Here is a tiny trained network, its code and every weight. The questions are about switching its units off for an input and a class, where a switched-off unit gives its printed mean instead of its output.

import numpy as np


def w(rows, s, z=0):
    codes = np.array(rows[::2]) - 128.0
    scale = np.full(codes.shape[1], s)
    scale[-1] = z or s
    return codes * scale


def norm(h):
    return h / np.sqrt((h * h).mean(-1, keepdims=True) + 1e-5)


def f(y):
    return y / 2 * (1 + np.tanh(0.7978845608 * (y + 0.044715 * y**3)))


def log_softmax(a):
    a = a - a.max(-1, keepdims=True)
    return a - np.log(np.exp(a).sum(-1, keepdims=True))


def net(x, mask):
    res = np.array(x, float).reshape(1, 7) / 4 @ E
    u = 0
    for l in range(3):
        y = f(norm(res) @ A[l][:, :-1].T + A[l][:, -1])
        res = res + np.where(mask[u : u + 8], y, B[l][:, -1]) @ B[l][:, :-1]
        u += 8
    return log_softmax(norm(res)[-1] @ U[:, :-1].T + U[:, -1])


A, B = {}, {}
E = w([
[123,135,111,114,127,120,146,126,137,112],'x0',
[121,140,103,130,115,127,122,131,118,102],'x1',
[130,120,130,128,119,132,130,120,118,116],'x2',
[131,122,137,115,138,118,136,131,136,143],'x3',
[156,47,44,220,157,143,207,213,112,125],'x4',
[105,105,182,138,173,145,169,249,79,17],'x5',
[39,2,98,116,104,127,111,147,150,198],'x6',
],0.009)
A[0] = w([
[199,180,71,169,175,120,107,113,163,161,161],'0.n1',
[113,165,93,127,95,129,79,35,188,160,215],'0.n2',
[20,36,92,177,69,120,182,148,145,172,2],'0.n3',
[45,79,152,127,50,98,99,87,175,184,25],'0.n4',
[178,107,46,184,115,126,147,47,143,125,106],'0.n5',
[2,81,168,78,113,136,68,116,186,112,41],'0.n6',
[142,97,90,94,151,94,95,125,82,114,160],'0.n7',
[39,86,180,111,246,161,112,149,142,21,191],'0.n8',
],0.0075,0.0034)
B[0] = w([
[140,88,116,121,112,65,213,87,2,102,190],'0.n1',
[148,40,118,82,48,143,106,112,172,48,254],'0.n2',
[189,114,73,60,101,157,52,118,123,120,214],'0.n3',
[132,93,141,108,41,72,169,134,112,176,198],'0.n4',
[104,143,81,159,191,40,163,153,42,169,186],'0.n5',
[84,166,112,215,127,13,222,108,34,102,186],'0.n6',
[127,89,187,157,131,97,136,151,192,174,137],'0.n7',
[34,152,138,165,113,108,157,144,106,137,220],'0.n8',
],0.0089,0.0081)
A[1] = w([
[155,150,182,149,101,126,178,133,133,59,216],'1.n1',
[103,128,112,105,143,169,91,176,99,129,124],'1.n2',
[100,149,154,175,170,144,166,175,153,107,24],'1.n3',
[73,55,113,121,167,185,100,147,155,137,146],'1.n4',
[178,87,105,41,107,76,76,67,128,128,195],'1.n5',
[123,248,187,156,193,116,117,87,144,89,4],'1.n6',
[91,141,140,101,85,124,154,78,84,127,117],'1.n7',
[235,81,112,93,143,155,141,68,159,128,126],'1.n8',
],0.011,0.0022)
B[1] = w([
[185,158,61,80,144,139,66,53,128,206,182],'1.n1',
[114,94,185,135,33,53,198,158,195,141,140],'1.n2',
[206,94,80,151,144,142,42,122,173,151,162],'1.n3',
[246,110,133,101,40,127,189,171,148,31,149],'1.n4',
[145,172,201,122,192,230,93,184,162,132,249],'1.n5',
[71,15,168,75,2,141,151,141,192,145,163],'1.n6',
[88,137,130,143,167,94,95,92,164,62,189],'1.n7',
[109,223,111,195,165,119,172,138,46,110,179],'1.n8',
],0.0085,0.013)
A[2] = w([
[71,60,151,55,85,148,89,138,161,129,190],'2.n1',
[208,100,2,98,184,186,81,165,171,212,4],'2.n2',
[186,130,72,136,194,187,90,170,144,89,158],'2.n3',
[207,104,108,131,118,172,74,112,110,81,142],'2.n4',
[100,147,120,216,128,102,171,119,3,159,132],'2.n5',
[101,80,54,188,58,121,130,175,91,226,113],'2.n6',
[157,65,146,94,87,94,186,123,167,39,69],'2.n7',
[49,101,144,126,77,144,54,80,186,177,56],'2.n8',
],0.008,0.0026)
B[2] = w([
[96,63,97,159,121,109,193,195,164,165,255],'2.n1',
[138,176,218,106,161,202,43,4,94,114,214],'2.n2',
[104,175,94,42,85,179,99,118,178,150,198],'2.n3',
[96,145,183,123,191,195,83,109,140,226,212],'2.n4',
[43,76,197,120,182,69,157,178,140,50,218],'2.n5',
[166,254,140,112,201,106,86,30,140,172,241],'2.n6',
[125,101,140,130,67,157,120,153,121,194,181],'2.n7',
[224,118,26,183,76,147,186,223,110,121,219],'2.n8',
],0.0092,0.0067)
U = w([
[189,200,176,58,173,224,20,73,166,145,44],'0',
[160,26,131,121,2,135,129,207,235,145,254],'1',
[75,133,174,152,189,10,165,142,110,37,123],'2',
],0.0096,0.00038)

Each question gives the input, the list of numbers given to net, and the class t.
The units are the neurons (one row each of A and B). Each row of codes is followed by its name. A weight is (code - 128) times the scale printed after its matrix; where a second scale follows, it is the last column's (A, B and U).
mask holds one flag per neuron, layer by layer. A switched-off neuron (its flag False) gives its mean, the last column of its row in B, instead of its output. The means were averaged over made-up inputs and are rounded, as every weight is.
A unit's drop is (log p(t) with every unit on - log p(t) with that unit switched off) / (log p(t) with every unit on - log p(t) with every unit switched off).
The circuit of an input: a set's keep is (log p(t) with only the set's units on - log p(t) with every unit switched off) / (log p(t) with every unit on - log p(t) with every unit switched off). Starting from the 12 units with the biggest drops (on a tie, the unit counted first), units are removed one at a time, each time the one whose removal leaves the highest keep (on an exact tie, the one counted first), for as long as the keep stays at least 0.8.
units of the circuit, in order: the units of the circuit, biggest drop first
most important unit: the unit with the biggest drop
k most important neurons: the k neurons with the biggest drops, biggest first
top k neurons in layer l: the k neurons of layer l with the biggest drops, biggest first
drop of u: that unit's drop, to one decimal
input [0,1,-2,6,3,8,0], class 0: 2 most important neurons => 1.n3, 1.n1
input [5,-3,3,5,2,0,8], class 0: most important unit => 0.n3
input [-8,-5,8,-5,5,-1,1], class 0: 2 most important neurons => 0.n3, 0.n6
input [4,-4,6,4,0,4,4], class 2: 3 most important neurons => 0.n6, 0.n8, 0.n2
input [5,-3,7,6,1,-1,-7], class 2: top 3 neurons in layer 1 => 1.n5, 1.n3, 1.n8
input [8,-5,-1,-3,2,3,0], class 0: 2 most important neurons => 1.n3, 0.n2
input [5,5,-3,5,8,-3,0], class 2: top 3 neurons in layer 1 => 1.n5, 1.n1, 1.n3
input [1,-5,0,5,0,3,4], class 2: 2 most important neurons => 0.n6, 0.n2
input [6,4,4,-8,3,-5,1], class 0: 3 most important neurons => 0.n6, 1.n5, 0.n3
input [8,-4,2,-2,-6,1,-2], class 1: 2 most important neurons => 1.n6, 0.n3
input [-1,7,6,6,-5,3,5], class 2: drop of 0.n6 => 0.6
input [-8,3,7,0,5,5,-1], class 0: drop of 1.n3 => 0.3
input [0,-8,6,8,-7,7,4], class 2: drop of 0.n6 => 0.4
input [-8,-3,4,2,-8,2,3], class 2: units of the circuit, in order => 0.n6
input [-4,-4,-4,-3,-5,-1,3], class 1: drop of 0.n2 => 0.3
